Below is a small trained network, with its code and all its weights. Each question gives an input and a class and asks what happens when units are switched off, that is, made to give their printed mean instead of their output.

import numpy as np


def w(rows, s, z=0):
    codes = np.array(rows[::2]) - 128.0
    scale = np.full(codes.shape[1], s)
    scale[-1] = z or s
    return codes * scale


def norm(h):
    return h / np.sqrt((h * h).mean(-1, keepdims=True) + 1e-5)


def f(y):
    return y / 2 * (1 + np.tanh(0.7978845608 * (y + 0.044715 * y**3)))


def log_softmax(a):
    a = a - a.max(-1, keepdims=True)
    return a - np.log(np.exp(a).sum(-1, keepdims=True))


def net(x, mask):
    res = np.array(x, float).reshape(1, 5) / 4 @ E
    u = 0
    for l in range(2):
        y = f(norm(res) @ A[l][:, :-1].T + A[l][:, -1])
        res = res + np.where(mask[u : u + 9], y, B[l][:, -1]) @ B[l][:, :-1]
        u += 9
    return log_softmax(norm(res)[-1] @ U[:, :-1].T + U[:, -1])


A, B = {}, {}
E = w([
[52,123,134,226,61,39,101,4,91,77,184,118],'x0',
[112,154,199,159,190,90,167,93,252,109,67,108],'x1',
[128,129,130,131,132,130,130,126,127,124,128,125],'x2',
[112,122,90,188,99,215,119,111,205,164,165,191],'x3',
[106,167,192,37,54,200,151,49,136,170,135,80],'x4',
],0.0035)
A[0] = w([
[203,85,111,81,207,207,115,206,154,182,63,100,73],'L0N1',
[138,124,188,60,158,8,168,164,24,97,88,68,38],'L0N2',
[134,196,195,162,198,65,151,107,253,115,94,119,65],'L0N3',
[152,112,191,73,152,20,182,162,27,86,87,62,37],'L0N4',
[154,148,62,98,80,141,49,165,39,146,206,165,40],'L0N5',
[90,84,130,227,98,60,76,34,105,95,165,85,96],'L0N6',
[119,116,31,206,208,52,147,190,114,72,100,219,25],'L0N7',
[110,118,95,213,92,211,142,123,216,172,185,230,52],'L0N8',
[102,99,97,217,86,217,153,130,209,171,167,227,3],'L0N9',
],0.0034,0.003)
B[0] = w([
[53,179,119,126,88,24,157,111,133,73,181,197,252],'L0N1',
[139,160,40,108,166,174,47,66,181,117,122,106,228],'L0N2',
[96,41,98,151,130,193,180,130,33,129,62,121,238],'L0N3',
[136,157,42,105,162,175,50,76,194,110,129,104,221],'L0N4',
[96,73,127,187,149,147,218,93,114,125,2,108,186],'L0N5',
[122,176,109,55,134,102,187,204,163,136,132,217,237],'L0N6',
[184,108,227,161,99,141,72,152,142,192,192,69,205],'L0N7',
[149,168,53,65,197,110,44,77,148,67,91,43,205],'L0N8',
[154,165,79,59,183,109,58,85,129,76,95,61,181],'L0N9',
],0.0051,0.0027)
A[1] = w([
[135,55,67,129,96,168,143,134,2,143,110,139,45],'L1N1',
[126,151,200,63,76,176,129,71,133,156,146,87,62],'L1N2',
[144,93,70,126,93,163,121,141,13,146,151,146,54],'L1N3',
[58,168,120,179,71,36,127,59,121,66,181,178,68],'L1N4',
[156,180,116,36,167,151,167,238,180,112,112,209,70],'L1N5',
[124,156,229,81,52,185,145,78,124,180,167,89,53],'L1N6',
[111,57,205,173,191,127,199,99,196,124,32,105,41],'L1N7',
[201,116,198,215,149,107,71,202,143,157,222,127,6],'L1N8',
[125,184,195,70,84,186,119,58,140,150,156,55,81],'L1N9',
],0.0041,0.0023)
B[1] = w([
[71,125,179,178,141,178,204,83,149,80,53,93,170],'L1N1',
[177,78,138,225,172,83,69,188,129,115,159,129,185],'L1N2',
[56,110,154,161,143,184,192,86,160,86,36,71,159],'L1N3',
[156,186,148,3,109,144,204,155,121,210,150,191,200],'L1N4',
[87,181,160,92,38,51,166,30,100,179,215,183,251],'L1N5',
[178,67,173,201,165,90,84,221,134,138,144,125,191],'L1N6',
[85,114,80,140,38,230,173,100,12,103,88,86,221],'L1N7',
[164,77,231,145,77,166,96,151,125,167,153,102,156],'L1N8',
[180,76,119,191,176,92,71,194,122,114,144,130,219],'L1N9',
],0.0042,0.0024)
U = w([
[100,208,153,34,69,59,225,122,134,168,205,239,254],'0',
[152,178,15,68,186,142,2,60,173,81,113,72,207],'1',
[63,80,132,182,105,218,243,100,71,89,12,88,36],'2',
[206,55,223,221,130,105,39,221,136,153,191,112,20],'3',
],0.0073,0.00077)

Each question gives the input, the list of numbers given to net, and the class t.
The units are the neurons (one row each of A and B). Each row of codes is followed by its name. A weight is (code - 128) times the scale printed after its matrix; where a second scale follows, it is the last column's (A, B and U).
mask holds one flag per neuron, layer by layer. A switched-off neuron (its flag False) gives its mean, the last column of its row in B, instead of its output. The means were averaged over made-up inputs and are rounded, as every weight is.
A unit's drop is (log p(t) with every unit on - log p(t) with that unit switched off) / (log p(t) with every unit on - log p(t) with every unit switched off).
The circuit of an input: a set's keep is (log p(t) with only the set's units on - log p(t) with every unit switched off) / (log p(t) with every unit on - log p(t) with every unit switched off). Starting from the 12 units with the biggest drops (on a tie, the unit counted first), units are removed one at a time, each time the one whose removal leaves the highest keep (on an exact tie, the one counted first), for as long as the keep stays at least 0.8.
circuit, biggest first: the units of the circuit, biggest drop first
k most important neurons: the k neurons with the biggest drops, biggest first
k most important neurons of layer l: the k neurons of layer l with the biggest drops, biggest first
drop of u: that unit's drop, to one decimal
input [-7,2,4,-1,-6], class 0: circuit, biggest first -> (L1N5)
input [8,5,8,-6,-1], class 0: 2 most important neurons -> (L1N4, L0N6)
input [5,7,-4,8,7], class 1: 3 most important neurons -> (L0N8, L0N7, L0N9)
input [0,3,6,4,-5], class 3: 3 most important neurons -> (L0N7, L1N8, L0N2)
input [-1,-6,-2,8,5], class 1: 2 most important neurons -> (L0N8, L0N9)
input [0,-6,-1,3,6], class 2: 2 most important neurons -> (L0N5, L1N1)
input [-5,8,-6,4,-2], class 2: 2 most important neurons of layer 0 -> (L0N3, L0N6)
input [-5,4,-3,5,-6], class 3: 2 most important neurons of layer 0 -> (L0N7, L0N6)
input [-6,-6,-1,-6,8], class 3: 2 most important neurons of layer 0 -> (L0N6, L0N3)
input [6,5,6,3,7], class 3: 4 most important neurons -> (L0N1, L1N6, L1N2, L1N9)
input [3,-4,-1,-4,-6], class 3: 2 most important neurons of layer 0 -> (L0N7, L0N3)
input [6,-1,-8,-2,7], class 3: circuit, biggest first -> (L1N6, L1N9)
input [-5,-6,-2,4,5], class 2: 3 most important neurons of layer 1 -> (L1N3, L1N1, L1N4)
input [3,3,-4,1,0], class 0: 2 most important neurons of layer 0 -> (L0N6, L0N5)
input [2,3,4,1,1], class 2: circuit, biggest first -> (L0N3)
input [2,-6,6,3,-6], class 2: 3 most important neurons -> (L0N5, L1N1, L1N3)
input [-5,-4,-7,-3,2], class 0: 3 most important neurons -> (L0N3, L0N1, L1N5)
input [-8,8,6,-6,2], class 0: 2 most important neurons -> (L1N5, L0N1)
input [4,-7,2,-6,2], class 2: 4 most important neurons of layer 0 -> (L0N5, L0N8, L0N1, L0N9)
input [8,-3,1,-6,2], class 0: circuit, biggest first -> (L1N4)
input [5,-4,3,7,8], class 3: 3 most important neurons of layer 0 -> (L0N2, L0N4, L0N1)
input [0,7,4,4,-4], class 2: 2 most important neurons -> (L0N3, L1N7)
input [1,3,-2,-7,5], class 1: 2 most important neurons -> (L0N2, L0N4)
input [8,2,-6,5,-7], class 0: 2 most important neurons -> (L1N4, L0N6)
input [8,8,6,1,-3], class 0: 2 most important neurons -> (L0N6, L1N4)
input [3,3,-8,-5,6], class 3: drop of L1N2 -> 0.1
input [-3,-8,-3,-3,-7], class 2: most important neuron -> (L0N5)
input [-8,3,-3,-5,0], class 0: drop of L1N5 -> 0.1
